Each row is followed by roughly how far along a hidden order it lies, from 0 to 30. A new part has a new order.
(in the rows, 128 means zero)
[151 113  67 147 112 125 133 144 134  80 146 151 121 153 179 120 122 124] => 11
[154 133 116 142 168 111  97 168  77  65 155 136 116 128 125 121 152 140] => 0
[146 138 111 149 184 115  82 150  72  68 164 127 128 118 129 118 137 143] => 1
[134 152 129 129 134 152 151 100  61  97 119 161 146 131  94 137 116 149] => 24
[108 148  97 138  98  73 163 124 142  65 144 171 121 192 163 139 155 137] => 19
[150 129 105 133 153 106 116 169 106  44 130 147 113 141 116 118 151 144] => 0
[166 105  76 141 132 139 116 180 117  64 131 146 108 132 131 116 127 129] => 2
[112 159 140 132 135 105 114 109 124  72 194 145 146 143 148 144  95 119] => 29
[144 142  81 123  81 160 150 142 145  90 149 145 120 174 179 144 141 123] => 22
[213 139  99 134 176 178 105 118  78 125 123 130 133 121 116 126 118 149] => 12
[152 122  90 134 140 128 113 182 104  33 134 137 107 135 116 122 147 145] => 0
[131 131  86 142 118  73 158 145 137  37 117 174 114 177 182 123 144 148] => 9
[155 163 111 155 222  88  80  94  46  96 159 132 146 114 144 117 118 148] => 9
[135 138  94 134 110 146 119 126 140  97 177 136 134 154 175 144 116 110] => 24
[141 157 130 124 127 145 163 111  51 102 114 170 148 139  82 142 113 162] => 25
[113 141  79 144 121  76 153 128 139  62 143 164 120 178 189 131 142 136] => 16
[167 160 113 133 166 116 130  99  53 110 108 155 138 141 107 128 135 164] => 15
[123 150 131 135 131 144 100 109 101  69 196 139 154 104 129 139  68 112] => 30
[126 158 152 115 111 124 141 123 119  71 168 156 135 151 118 149 112 131] => 30
[118 142  87 136 111  99 152 124 137  82 155 158 125 172 185 139 145 130] => 19
[136 143  88 126  90 103 187 148 157  69 106 177 106 211 172 140 167 146] => 15
[181 171 111 120 143 153 157 108  52 107  93 156 133 154  91 135 135 165] => 18
[159 168 128 138 187  85 126 137  71  94 130 147 124 148 119 125 161 163] => 4
[125 151 142 128 123 127 115 115 118  85 196 150 145 132 129 144  84 120] => 30
[161 151 113 136 176 129 124  96  40 105 123 151 144 128 111 126 121 161] => 16
[101 164 159 125 124  91 157 110  98  65 146 187 143 147 101 142 115 151] => 29
[116 153 122 132 126  94 124 111 138  73 179 149 139 153 182 150 118 121] => 26
[152 132 104 129 148 135 110 184  97  55 138 139 111 136 110 123 161 145] => 0
[131 149 123 144 197  80  94 137  58  47 155 137 126 130 128 120 149 148] => 2
[158 166 118 144 177 107 106 113  64 100 140 143 134 127 129 123 137 163] => 8
[116 163 141 127 123 127 147 114  94  82 157 165 148 130  92 143  99 139] => 29
[103 167 135 126 107  69 162 115 155  71 134 172 129 182 158 154 153 141] => 25
[187 152 119 126 163 152 127 141  85 109 114 143 118 151 110 131 155 158] => 7
[132 157 133 125 123 149 155 112  61  98 117 169 152 137  94 141 122 147] => 26
[159 131  96 152 183 133  69 147  59  80 175 111 133 102 141 116 121 130] => 1
[224 154 104 117 143 200 133 132  68 130  98 137 124 146  98 135 142 158] => 13
[175 169 123 126 159 149 130 136  64 109 106 147 120 151 106 132 157 162] => 9
[138 153 133 120 113 164 123 128 112  86 176 152 141 128 109 135  84 120] => 30
[135 110  99 146 160  84  99 162 102  45 150 151 116 123 139 114 123 131] => 1
[116 159 144 129 122 139 133 112  92  82 173 157 149 126  95 143  90 132] => 29
[166 155 113 137 135 129 101 159  80  74 143 131 116 133 123 124 149 149] => 2
[179 157 119 123 137 161 155 112  67 106  88 153 134 142  92 134 135 155] => 18
[123 117  90 147 143  50 137 142 121  62 125 170 118 155 157 117 128 145] => 5
[128 146 108 127  93 115 171 137 150  79 127 162 116 201 170 143 159 140] => 19
[182 148 111 134 162 141 118 106  56 119 116 145 134 137 111 127 132 146] => 12
[133 154 128 118 109 131 138 129 146  75 177 150 127 162 161 155 129 123] => 27
[111 182 143 143 188  39 152  64  36  77 103 177 156 146 103 126 140 178] => 18
[173 145 106 126 145 194 135 113  42 115 113 149 155 120  91 132 110 149] => 21
[146 113  61 145 117 113 132 141 132  57 146 160 118 154 195 120 118 128] => 9
[178 165 123 140 173 118 118 143  73  85 129 140 121 146 114 127 153 154] => 4
[178 157 118 132 160 131 118 123  61 111 116 151 128 143 115 127 143 162] => 10
[114 114  91 155 163  49 115 138 113  15 146 168 129 139 167 112 118 136] => 4
[140 146  91 126  94 150 133 128 143  88 170 144 127 159 177 149 128 118] => 24
[172 147 110 123 130 178 144 106  67 118 114 149 144 131  94 134 119 156] => 22
[188 101  80 122 108 181 128 218 121  45 110 144  98 146 117 125 141 128] => 2
[148 179 135 137 190  70 129 104  55  94 114 162 134 153 117 126 151 177] => 11
[154 132 115 137 157 111 106 156  86  32 141 144 113 135 116 121 151 143] => 0
[126 156 142 124 113 119 124 118 130  58 176 152 140 152 146 150 108 122] => 29
[134 156 144 113 101 130 142 130 140  85 163 159 130 164 129 154 122 126] => 29
[120 115  64 156 144  60 122 127 126  65 152 161 125 146 191 114 115 131] => 7
[147 158 117 126 134 146 151 104  51  99 103 170 145 140  87 140 120 156] => 22
[173 143 101 139 166 151  85 144  62  74 157 126 117 122 127 122 147 139] => 2
[164 159 123 110 110 161 177 131  60 106  74 178 129 157  79 142 144 164] => 22
[138 105  85 141 146  96 110 153 114  41 135 144 123 129 162 109 117 128] => 4
[138 162 140 120  97 157 139 131  98 104 168 161 137 132 101 141 112 131] => 30
[144 118  49 144 111 130 134 141 135  84 150 154 117 161 210 124 121 126] => 12
[145 159 115 126 132 167 156 103  58 102 111 163 151 133  84 140 113 159] => 23
[127 121 113 145 162  73 108 151  96  25 140 150 122 134 129 117 136 137] => 0
[133 170 158  96  77 147 220 143 112  91  77 196 121 190  35 159 156 171] => 27
[154 145 120 135 151 111 119 163  83  64 131 144 114 145 111 124 157 151] => 1
[145 148 129 117 104 199 145 131 101 110 151 159 137 129  87 150 104 132] => 29
[107 142  98 147 117  89 130 110 130  61 185 146 137 154 199 133 127 122] => 21
[162 159 117 137 179 115 110 138  55  87 140 136 120 138 122 126 147 148] => 4
[173 159 111 134 168 138 108 139  60 103 135 136 122 144 121 127 153 157] => 6
[129 139 113 130 121 138 112 122 135  67 176 135 138 145 158 146 104 112] => 27
[142 174 141 139 185  53 132  97  57  89 113 166 134 154 112 126 157 180] => 10
[239 147  98 106 108 237 150 155  76 142  82 140 112 154  85 138 147 156] => 14
[113 163 155 126 124 125 147 112  87  70 167 168 144 136 104 142  93 138] => 29
[200 160 110 126 154 178 117 139  60 121 120 134 123 139 112 129 139 153] => 9
[138 117  66 145 126  94 141 160 125  55 121 165 110 161 160 118 135 140] => 5
[ 94 169 163 133 139  76 135  99  94  63 185 164 154 135  99 150 105 137] => 30
[148 105  73 143 134 110 119 166 118  39 137 158 114 140 159 115 120 129] => 4
[187 160 116 132 168 143 113 134  60 105 128 143 125 142 117 127 140 159] => 7
[153 122 102 137 151 115 110 165 102  28 137 143 113 135 117 120 150 142] => 0
[135 107  73 152 143  80 118 141 118  66 143 159 112 131 165 115 117 129] => 5
[153 118  83 135 101 131 153 155 137  68 122 158 109 166 184 127 136 136] => 10
[106 131  79 159 147  88  97  98 121  62 209 135 149 136 227 129 100 109] => 21
[117 175 164 117 110 112 161 120 111  62 149 177 139 159  83 149 120 144] => 30
[142 145 102 117  96 153 135 135 147  83 147 150 126 173 159 147 130 119] => 25
[136 118  87 139 127  88 144 144 131  43 123 171 111 164 157 119 135 141] => 7
